Below are the code and all the weights of a small trained network. Each question names an input and a class and asks about switching units off, where a switched-off unit gives its printed mean instead of its output.

import numpy as np


def w(rows, s, z=0):
    codes = np.array(rows[::2]) - 128.0
    scale = np.full(codes.shape[1], s)
    scale[-1] = z or s
    return codes * scale


def norm(h):
    return h / np.sqrt((h * h).mean(-1, keepdims=True) + 1e-5)


def f(y):
    return np.maximum(y, 0)


def log_softmax(a):
    a = a - a.max(-1, keepdims=True)
    return a - np.log(np.exp(a).sum(-1, keepdims=True))


def net(x, mask):
    res = np.array(x, float).reshape(1, 4) / 4 @ E
    u = 0
    for l in range(3):
        y = f(norm(res) @ A[l][:, :-1].T + A[l][:, -1])
        res = res + np.where(mask[u : u + 11], y, B[l][:, -1]) @ B[l][:, :-1]
        u += 11
    return log_softmax(norm(res)[-1] @ U[:, :-1].T + U[:, -1])


A, B = {}, {}
E = w([
[1,122,121],'x0',
[179,236,174],'x1',
[148,135,222],'x2',
[196,111,184],'x3',
],0.0056)
A[0] = w([
[210,67,72,155],'L0N1',
[58,81,79,92],'L0N2',
[129,128,128,98],'L0N3',
[158,205,80,157],'L0N4',
[112,239,89,106],'L0N5',
[93,114,110,94],'L0N6',
[81,146,102,91],'L0N7',
[172,233,151,156],'L0N8',
[145,1,139,112],'L0N9',
[156,98,157,130],'L0N10',
[154,215,42,5],'L0N11',
],0.0099,0.0028)
B[0] = w([
[154,163,148,235],'L0N1',
[101,157,66,205],'L0N2',
[175,121,145,128],'L0N3',
[112,254,232,205],'L0N4',
[77,199,233,197],'L0N5',
[127,118,133,157],'L0N6',
[134,160,101,163],'L0N7',
[134,154,79,254],'L0N8',
[84,142,68,220],'L0N9',
[104,160,111,176],'L0N10',
[29,239,171,177],'L0N11',
],0.0069,0.0052)
A[1] = w([
[132,8,143,190],'L1N1',
[216,166,77,90],'L1N2',
[146,103,90,116],'L1N3',
[155,81,255,220],'L1N4',
[118,110,59,226],'L1N5',
[59,107,249,57],'L1N6',
[91,208,198,253],'L1N7',
[77,120,79,74],'L1N8',
[126,98,94,51],'L1N9',
[72,189,225,184],'L1N10',
[70,180,197,130],'L1N11',
],0.0095,0.0027)
B[1] = w([
[97,180,1,144],'L1N1',
[253,214,114,176],'L1N2',
[97,124,77,143],'L1N3',
[167,55,36,174],'L1N4',
[149,66,55,179],'L1N5',
[146,91,162,158],'L1N6',
[91,56,205,254],'L1N7',
[84,82,126,164],'L1N8',
[104,92,186,138],'L1N9',
[142,33,167,233],'L1N10',
[150,112,77,204],'L1N11',
],0.006,0.0081)
A[2] = w([
[124,215,157,87],'L2N1',
[10,111,10,71],'L2N2',
[168,5,121,183],'L2N3',
[182,163,177,174],'L2N4',
[123,128,86,161],'L2N5',
[70,230,166,148],'L2N6',
[163,30,181,4],'L2N7',
[13,178,24,48],'L2N8',
[73,120,114,135],'L2N9',
[101,229,118,60],'L2N10',
[98,143,2,223],'L2N11',
],0.0096,0.0023)
B[2] = w([
[155,93,193,178],'L2N1',
[39,217,116,254],'L2N2',
[76,117,216,205],'L2N3',
[81,139,98,215],'L2N4',
[101,192,59,165],'L2N5',
[90,208,255,195],'L2N6',
[31,135,119,166],'L2N7',
[113,191,82,222],'L2N8',
[130,208,105,173],'L2N9',
[16,130,231,156],'L2N10',
[111,129,76,239],'L2N11',
],0.0059,0.0061)
U = w([
[102,101,151,60],'0',
[162,85,119,10],'1',
[209,140,54,111],'2',
[161,112,127,37],'3',
[73,177,58,189],'4',
[108,195,249,186],'5',
[250,138,172,167],'6',
[138,3,159,163],'7',
],0.02,0.012)

Each question gives the input, the list of numbers given to net, and the class t.
The units are the neurons (one row each of A and B). Each row of codes is followed by its name. A weight is (code - 128) times the scale printed after its matrix; where a second scale follows, it is the last column's (A, B and U).
mask holds one flag per neuron, layer by layer. A switched-off neuron (its flag False) gives its mean, the last column of its row in B, instead of its output. The means were averaged over made-up inputs and are rounded, as every weight is.
A unit's drop is (log p(t) with every unit on - log p(t) with that unit switched off) / (log p(t) with every unit on - log p(t) with every unit switched off).
most important unit: the unit with the biggest drop
top k neurons: the k neurons with the biggest drops, biggest first
top k neurons in layer l: the k neurons of layer l with the biggest drops, biggest first
drop when u is switched off: that unit's drop, to one decimal
input [8,7,-8,-3], class 5: most important unit -> L0N5
input [-6,7,-1,4], class 6: top 3 neurons in layer 2 -> L2N2, L2N3, L2N7
input [-6,-2,7,0], class 6: top 3 neurons in layer 0 -> L0N5, L0N4, L0N11
input [-5,-7,7,5], class 4: top 3 neurons -> L0N4, L1N1, L0N9
input [-3,-2,-5,6], class 2: top 3 neurons -> L0N5, L0N4, L0N9
input [-4,-1,6,5], class 6: top 3 neurons in layer 0 -> L0N5, L0N11, L0N4
input [-8,0,-2,-3], class 5: top 2 neurons in layer 0 -> L0N11, L0N4
input [-6,-5,5,4], class 2: top 3 neurons -> L0N4, L0N5, L1N7
input [-6,-5,-7,0], class 2: top 2 neurons in layer 1 -> L1N2, L1N7
input [-1,-3,8,-4], class 7: top 2 neurons in layer 0 -> L0N8, L0N2
input [-2,-3,5,6], class 7: top 2 neurons -> L0N8, L1N4
input [-5,1,-1,1], class 6: top 2 neurons in layer 0 -> L0N9, L0N2
input [-4,-3,-3,2], class 2: top 2 neurons -> L0N1, L1N2
input [-3,-1,8,7], class 7: most important unit -> L1N4
input [7,-4,5,8], class 4: top 2 neurons in layer 0 -> L0N4, L0N5
input [-7,-2,1,-1], class 6: drop when L2N2 is switched off -> 0.1
input [8,-8,8,2], class 4: drop when L1N1 is switched off -> 0.1
input [-8,2,6,1], class 6: drop when L1N11 is switched off -> 0.0
input [-8,-5,7,3], class 6: drop when L0N1 is switched off -> 0.2
input [-6,0,-1,-3], class 5: most important unit -> L0N11
